Input:
125	126	138	127
118	144	132	125
101	118	129	124
Output: 124

Input:
115	102	107	142	136	112
144	111	155	136	139	103
142	115	156	132	140	103
Output: 103

Input:
129	136	100	126	151	98
116	127	122	117	108	136
142	128	134	155	103	118
Output: 118

Input:
142	134	145	146	133	138
131	101	132	136	103	145
102	128	117	130	117	128
Output: 128

Input:
126	138	153	124	128	137
122	109	153	148	144	144
142	137	153	152	135	118
Output: 118

Input:
116	130	133	132	130	135
118	118	138	134	121	106
124	135	135	118	128	126
Output: 126
---
[110 105 107 140] ans = 105

[[137 125 117 129 124]
 [132 122 139 156 124]
 [105 125 130 138 133]] ans = 130

[[120 115 133 130]
 [143 124 118 123]
 [108 142 115 105]] ans = 142

[[129 144 149 126 119]
 [154 117 116 150 134]] ans = 116

[[123 128 122 122]
 [133 151 144 144]] ans = 151

[145 145 115 141 108 105 125] ans = 108

[[106 119 138 113 120 149 121]
 [143 149 154 131 131 113 115]
 [122 141 155 148 130 110 118]] ans = 130

[108 126 103 135 127] ans = 103

[[113 124 128 115 119 123]
 [116 125 104 135 128 107]
 [138 131 141 129 131 139]] ans = 129

[141 101 135 119 124 150 132] ans = 124
---
[139 101 133 119 116] | 139, 133

[112 117 128 152 104 124 125] | 152, 128

[[128 119 150 142]
 [135 139 111 122]] | 150, 142

[119 141 106 116 123 126 134] | 141, 134

[105 133 127 152 116 143] | 152, 143

[133 117 119 121 116 135 154] | 154, 135

[[100 148 146 105 142 150]
 [142 123 118 133 130 115]
 [113 105 141 133 103 113]] | 150, 148

[154 144 118 135] | 154, 144

[135 154 140 130 134 115 135] | 154, 140
---
[[135 112 107 130 123 138 111 123 113 129 128]
 [128 116 111 117 133 148 115 120 126 117 136]
 [146 116 125 113 131 119 137 127 120 125 127]
 [138 118 125 132 140 141 120 106 124 118 129]
 [135 114 105 132 141 133 127 107 125 132 129]
 [130 116 115 122 143 135 123 128 113 134 136]
 [133 124 121 113 134 148 125 115 124 114 139]
 [128 121 107 128 130 155 116 132 131 143 131]
 [131 114 109 136 133 140 115 120 117 133 126]
 [143 127 110 117 117 152 121 127 135 131 137]
 [132 120 105 116 126 146 127 126 135 123 130]
 [137 110 119 113 130 122 127 121 118 119 129]] | 107

[[129 138 126 134 140 113 131 105 128 136 105 140 137 140 129]
 [139 131 128 139 115 122 138 115 135 108 114 133 114 113 136]
 [120 137 127 130 147 144 125 133 133 150 139 136 143 142 132]
 [122 125 129 122 143 112 120 122 116 140 120 123 141 144 118]
 [120 133 128 126 134 150 119 150 130 139 151 134 128 131 120]
 [140 128 128 136 113 129 139 127 134 108 124 132 110 112 136]
 [117 122 127 121 148 122 118 135 119 147 134 119 144 145 120]
 [138 141 128 138 129 136 140 122 138 130 126 143 124 122 143]
 [126 111 127 123 110 133 123 139 129 111 139 111 115 117 124]
 [125 126 127 121 132 121 119 141 117 131 137 122 133 134 117]
 [123 111 129 120 119 133 122 147 121 123 147 112 122 124 123]] | 126

[[128 128 118 132 134 126 120 119 123 130 112 148]
 [127 119 133 130 134 110 120 130 108 136 128 126]
 [127 136 136 129 118 129 138 138 128 120 140 113]
 [127 120 132 120 134 136 122 140 133 134 138 119]
 [128 126 123 139 126 105 126 130 107 116 129 131]
 [129 129 135 138 120 109 130 133 112 125 137 118]] | 118

[[127 122 127 125 124 129 128 125 137 119 132 128]
 [128 128 126 129 124 130 129 129 134 129 127 131]
 [130 127 125 130 131 132 123 123 126 129 128 129]
 [130 129 131 132 129 130 135 136 126 127 129 122]
 [145 143 148 108 145 126 114 129 142 102 105 125]] | 127

[[142 132 127 129 133 103]
 [111 142 130 129 136 119]
 [150 131 118 116 117 132]
 [140 109 134 130 135 124]
 [133 124 116 124 127 143]
 [109 142 132 126 133 130]
 [144 109 134 123 127 135]
 [131 148 123 118 126 120]
 [109 128 135 136 126 144]] | 127

[[137 129 127 129 133 127 129 128]
 [123 128 135 124 131 132 125 128]
 [124 129 124 126 119 127 126 128]
 [127 130 129 129 121 128 129 128]
 [119 125 128 135 130 127 133 125]
 [136 129 129 126 131 128 127 130]
 [150 125 121 123 129 124 124 124]
 [118 129 125 126 128 126 126 129]
 [125 128 126 131 133 129 131 128]
 [130 127 132 123 126 131 126 127]
 [131 129 139 140 131 134 134 129]] | 127

[[128 128 122 116 131 133 117 107 140]
 [127 128 120 114 132 132 114 102 144]
 [125 129 117 112 133 131 112  99 147]
 [121 130 116 116 133 126 113 106 147]
 [123 130 116 113 133 129 111 100 148]
 [120 131 118 122 132 122 117 115 143]
 [129 128 124 118 130 133 120 111 137]
 [118 131 120 129 132 117 122 128 137]
 [119 131 119 126 132 119 120 123 140]
 [118 132 121 131 131 116 124 130 136]] | 122

[[127 123 127 123 113 122 121 126 122 124 126 128 125]
 [128 129 115 129 120 119 119 118 122 128 131 132 133]
 [127 133 152 119 144 144 141 149 141 118 118 118 118]
 [130 123 145 112 142 143 145 149 143 117 113 114 117]
 [103 148 128 129 130 129 134 126 128 134 124 123 126]] | 127
---
((129, 143, 133, 114, 116, 134, 150), (141, 129, 118, 134, 135, 122, 136)) >> 116
(151, 113, 147, 144, 112) >> 113
(135, 128, 129, 102) >> 128
((101, 119, 138, 124, 127), (148, 116, 106, 126, 122)) >> 106
((111, 143, 135, 108, 129), (109, 145, 136, 106, 130), (141, 118, 122, 141, 127)) >> 108
(126, 98, 144, 123, 120, 108, 146) >> 108
(151, 132, 126, 119, 139, 125, 113) >> 119
---
[137 100 124 128 127]	124, 137

[[114 150 121 113 122 116 125]
 [124 144 112 124 134 132 124]
 [124 141 132 133 119 122 134]]	124, 150

[120 149 130 128 129 124 138]	128, 149

[133 110 119 128 104]	119, 133

[106 120 142 125 150 145 138]	125, 150

[122 150 148 129 111 123 121]	129, 150

[157  99 140 107 127]	140, 157

[119 108 102 118 151 126 131]	118, 151
---
Input:
[[125 135 133 142]
 [135 139 125 114]
 [107 115  98 150]]
Output: 142

Input:
[[149 126 114 114 132 140]
 [121 108 108 119 140 150]
 [117 154 106 116 157 111]]
Output: 140

Input:
[[105 126 118 138 129 117 107]
 [103 139 100 155 116 128 106]
 [135 123 142 114 133 135 138]]
Output: 107

Input:
[[139 149 154 101 128 152 157]
 [113 109 113 140 136 116 115]
 [111 113 110 140 132 133 120]]
Output: 157

Input:
[[113 150 111 144 116 135 139]
 [133 134 133 122 111 112 124]
 [141 114 141 114 144 129 116]]
Output: 139

Input:
[[141 131 102 102 140 135]
 [104 134 141 140 136 109]
 [101 131 143 143 136 108]]
Output: 135

Input:
[[112 110 111 140 129 116 115]
 [144 143 153 102 133 145 155]
 [116 113 110 141 129 125 115]]
Output: 115
